Below are the code and all the weights of a small trained network. Each question names an input and a class and asks about switching units off, where a switched-off unit gives its printed mean instead of its output.

import numpy as np


def w(rows, s, z=0):
    codes = np.array(rows[::2]) - 128.0
    scale = np.full(codes.shape[1], s)
    scale[-1] = z or s
    return codes * scale


def norm(h):
    return h / np.sqrt((h * h).mean(-1, keepdims=True) + 1e-5)


def f(y):
    return y / 2 * (1 + np.tanh(0.7978845608 * (y + 0.044715 * y**3)))


def log_softmax(a):
    a = a - a.max(-1, keepdims=True)
    return a - np.log(np.exp(a).sum(-1, keepdims=True))


def net(x, mask):
    res = np.array(x, float).reshape(1, 5) / 4 @ E
    u = 0
    for l in range(4):
        y = f(norm(res) @ A[l][:, :-1].T + A[l][:, -1])
        res = res + np.where(mask[u : u + 8], y, B[l][:, -1]) @ B[l][:, :-1]
        u += 8
    return log_softmax(norm(res)[-1] @ U[:, :-1].T + U[:, -1])


A, B = {}, {}
E = w([
[151,181,191,33,159,151,208,198,180,157,48,153],'x0',
[175,185,134,120,231,80,116,144,71,133,87,112],'x1',
[63,219,79,93,134,188,47,155,1,142,163,199],'x2',
[62,148,136,133,90,153,91,92,185,158,45,83],'x3',
[137,109,119,71,99,114,57,155,108,202,114,72],'x4',
],0.0091)
A[0] = w([
[122,140,116,175,198,139,159,133,73,58,231,176,68],'L0N1',
[71,147,137,80,104,142,238,118,138,135,156,146,104],'L0N2',
[179,144,147,101,191,129,182,167,122,110,133,151,2],'L0N3',
[116,77,123,108,58,126,107,94,91,102,218,132,65],'L0N4',
[95,197,119,1,180,136,78,170,73,159,116,168,132],'L0N5',
[131,145,152,101,238,150,213,87,137,89,14,98,79],'L0N6',
[24,141,107,182,21,175,25,110,116,74,150,145,99],'L0N7',
[130,116,116,164,151,121,246,102,149,83,172,123,157],'L0N8',
],0.0095,0.0049)
B[0] = w([
[134,102,97,71,127,195,200,78,145,55,142,113,186],'L0N1',
[174,149,84,113,86,181,168,195,142,110,161,149,162],'L0N2',
[87,80,6,174,208,22,105,131,125,103,183,127,163],'L0N3',
[109,165,79,219,131,64,84,176,136,198,111,163,167],'L0N4',
[160,85,180,72,98,177,66,197,47,103,58,148,252],'L0N5',
[164,129,41,227,157,65,106,229,200,155,116,156,208],'L0N6',
[83,158,100,165,97,24,149,109,151,220,196,139,215],'L0N7',
[166,69,254,143,77,77,131,135,119,92,106,142,194],'L0N8',
],0.0098,0.011)
A[1] = w([
[117,57,124,168,63,78,151,55,174,89,86,111,3],'L1N1',
[145,131,170,68,195,111,160,99,145,78,111,95,32],'L1N2',
[117,172,104,46,151,155,92,162,84,147,80,138,139],'L1N3',
[95,104,149,129,57,138,93,26,149,158,142,69,75],'L1N4',
[102,188,150,145,133,115,115,54,98,109,155,140,92],'L1N5',
[104,192,114,106,225,106,144,173,190,153,128,133,105],'L1N6',
[10,166,57,87,85,194,33,129,115,189,112,135,153],'L1N7',
[143,207,182,107,193,98,205,109,185,148,30,133,152],'L1N8',
],0.011,0.0016)
B[1] = w([
[88,152,132,63,173,169,132,115,84,106,83,156,255],'L1N1',
[171,163,78,153,130,160,132,167,144,134,147,124,138],'L1N2',
[145,180,207,130,141,197,127,114,161,116,109,138,234],'L1N3',
[28,82,42,88,138,79,155,171,122,62,155,30,199],'L1N4',
[78,108,146,101,65,139,164,205,168,157,151,189,142],'L1N5',
[83,5,177,102,102,64,156,138,157,146,120,120,172],'L1N6',
[228,99,138,228,197,71,83,190,155,177,160,48,250],'L1N7',
[205,57,97,195,127,72,138,122,150,122,159,175,174],'L1N8',
],0.011,0.0087)
A[2] = w([
[215,128,137,145,156,184,180,75,141,98,99,140,28],'L2N1',
[151,140,82,130,77,137,98,151,66,144,137,208,136],'L2N2',
[109,207,178,106,141,199,127,131,85,83,139,170,81],'L2N3',
[91,70,130,140,65,183,100,158,168,139,124,140,63],'L2N4',
[166,168,185,146,89,169,48,66,125,205,38,115,1],'L2N5',
[28,153,65,110,71,150,189,67,104,138,193,171,13],'L2N6',
[178,140,114,80,188,157,157,120,35,92,218,172,79],'L2N7',
[88,123,87,58,51,165,50,75,114,251,180,111,145],'L2N8',
],0.011,0.0016)
B[2] = w([
[127,190,150,134,147,175,183,171,140,93,209,87,226],'L2N1',
[119,51,182,136,98,166,135,82,238,142,18,74,204],'L2N2',
[112,66,137,148,164,54,187,142,180,213,166,80,252],'L2N3',
[186,219,78,131,44,145,123,103,1,99,205,155,183],'L2N4',
[114,69,103,91,113,102,20,173,59,179,38,188,253],'L2N5',
[34,88,138,158,103,178,21,71,151,172,21,225,223],'L2N6',
[203,113,90,132,143,134,192,72,132,50,110,172,248],'L2N7',
[117,211,80,234,158,142,188,203,121,96,196,11,209],'L2N8',
],0.0093,0.0041)
A[3] = w([
[75,80,176,101,56,135,128,77,82,99,175,161,73],'L3N1',
[104,87,63,161,197,138,170,46,139,69,114,79,220],'L3N2',
[143,133,182,152,64,170,160,143,149,6,145,64,189],'L3N3',
[54,168,215,34,83,150,127,157,75,107,129,11,4],'L3N4',
[205,66,130,60,143,120,154,185,109,91,76,193,227],'L3N5',
[171,111,190,109,150,160,83,193,146,178,146,100,66],'L3N6',
[74,143,27,203,118,60,121,131,118,147,157,184,164],'L3N7',
[67,129,127,106,28,227,208,179,196,85,110,220,179],'L3N8',
],0.012,0.0015)
B[3] = w([
[136,68,151,90,205,105,70,125,199,195,110,146,146],'L3N1',
[125,209,155,68,57,179,144,116,93,174,118,102,176],'L3N2',
[181,129,77,106,125,171,151,142,113,123,154,156,174],'L3N3',
[81,59,47,138,216,96,101,160,116,86,79,188,153],'L3N4',
[102,203,109,176,86,154,154,49,122,160,246,38,254],'L3N5',
[107,145,153,142,113,157,141,136,115,33,126,232,193],'L3N6',
[208,70,166,70,122,71,164,88,186,151,76,161,201],'L3N7',
[149,192,180,95,191,152,140,8,96,99,111,157,184],'L3N8',
],0.011,0.017)
U = w([
[151,99,108,239,110,5,160,173,228,199,172,136,251],'0',
[190,215,157,146,137,221,246,68,132,59,225,155,124],'1',
[18,95,56,64,158,135,120,178,103,105,90,76,16],'2',
[143,164,213,177,138,225,13,255,65,121,112,195,93],'3',
[62,101,165,64,141,151,139,8,178,148,61,230,89],'4',
],0.0087,0.0025)

Each question gives the input, the list of numbers given to net, and the class t.
The units are the neurons (one row each of A and B). Each row of codes is followed by its name. A weight is (code - 128) times the scale printed after its matrix; where a second scale follows, it is the last column's (A, B and U).
mask holds one flag per neuron, layer by layer. A switched-off neuron (its flag False) gives its mean, the last column of its row in B, instead of its output. The means were averaged over made-up inputs and are rounded, as every weight is.
A unit's drop is (log p(t) with every unit on - log p(t) with that unit switched off) / (log p(t) with every unit on - log p(t) with every unit switched off).
The circuit of an input: a set's keep is (log p(t) with only the set's units on - log p(t) with every unit switched off) / (log p(t) with every unit on - log p(t) with every unit switched off). Starting from the 12 units with the biggest drops (on a tie, the unit counted first), units are removed one at a time, each time the one whose removal leaves the highest keep (on an exact tie, the one counted first), for as long as the keep stays at least 0.8.
units of the circuit, in order: the units of the circuit, biggest drop first
k most important neurons: the k neurons with the biggest drops, biggest first
k most important neurons of layer l: the k neurons of layer l with the biggest drops, biggest first
drop of u: that unit's drop, to one decimal
input [-6,0,-6,-6,4], class 1: 2 most important neurons of layer 2 -> L2N6; L2N5
input [-5,-5,-5,2,0], class 4: units of the circuit, in order -> L1N1
input [-6,1,1,-5,-7], class 4: 3 most important neurons -> L2N6; L1N7; L0N5
input [-3,6,-2,-2,5], class 3: 4 most important neurons of layer 1 -> L1N4; L1N1; L1N8; L1N3
input [8,4,2,2,0], class 3: 2 most important neurons -> L0N5; L0N1
input [-3,-8,-7,-3,-6], class 4: 2 most important neurons of layer 2 -> L2N7; L2N8
input [-2,4,-8,6,5], class 4: 4 most important neurons -> L1N7; L0N5; L3N2; L1N1
input [3,-6,6,-4,-5], class 4: 2 most important neurons -> L0N1; L2N6
input [-3,5,-6,-2,2], class 1: 2 most important neurons -> L0N7; L0N4
input [2,-6,1,4,-3], class 0: 2 most important neurons -> L0N7; L0N1
input [0,-1,2,2,-6], class 4: 2 most important neurons -> L0N7; L2N6
input [-7,-7,-7,0,-1], class 4: 2 most important neurons -> L1N1; L1N7
input [4,2,-6,-4,-8], class 0: 3 most important neurons of layer 0 -> L0N6; L0N3; L0N5
input [-8,8,-6,5,-1], class 4: units of the circuit, in order -> L1N7
input [1,-8,-5,5,3], class 4: 3 most important neurons -> L0N5; L2N6; L1N7
input [6,6,4,7,-6], class 3: 3 most important neurons -> L0N5; L0N7; L1N3
input [-8,-1,3,2,-5], class 0: 3 most important neurons -> L0N7; L0N4; L2N8
input [4,8,1,-2,-2], class 0: 2 most important neurons -> L0N6; L0N3
input [-5,3,-3,8,-5], class 4: 2 most important neurons -> L1N7; L1N1
input [-6,-2,8,1,6], class 0: units of the circuit, in order -> L0N7
input [-3,-1,-4,2,2], class 4: 3 most important neurons -> L1N7; L2N6; L0N5
input [2,7,5,5,-5], class 3: drop of L0N5 -> 1.4
input [3,-3,-8,8,-1], class 1: drop of L1N7 -> 0.2
input [-7,0,7,0,8], class 0: drop of L0N7 -> 1.5
input [3,0,-2,-3,8], class 3: drop of L2N2 -> 0.0
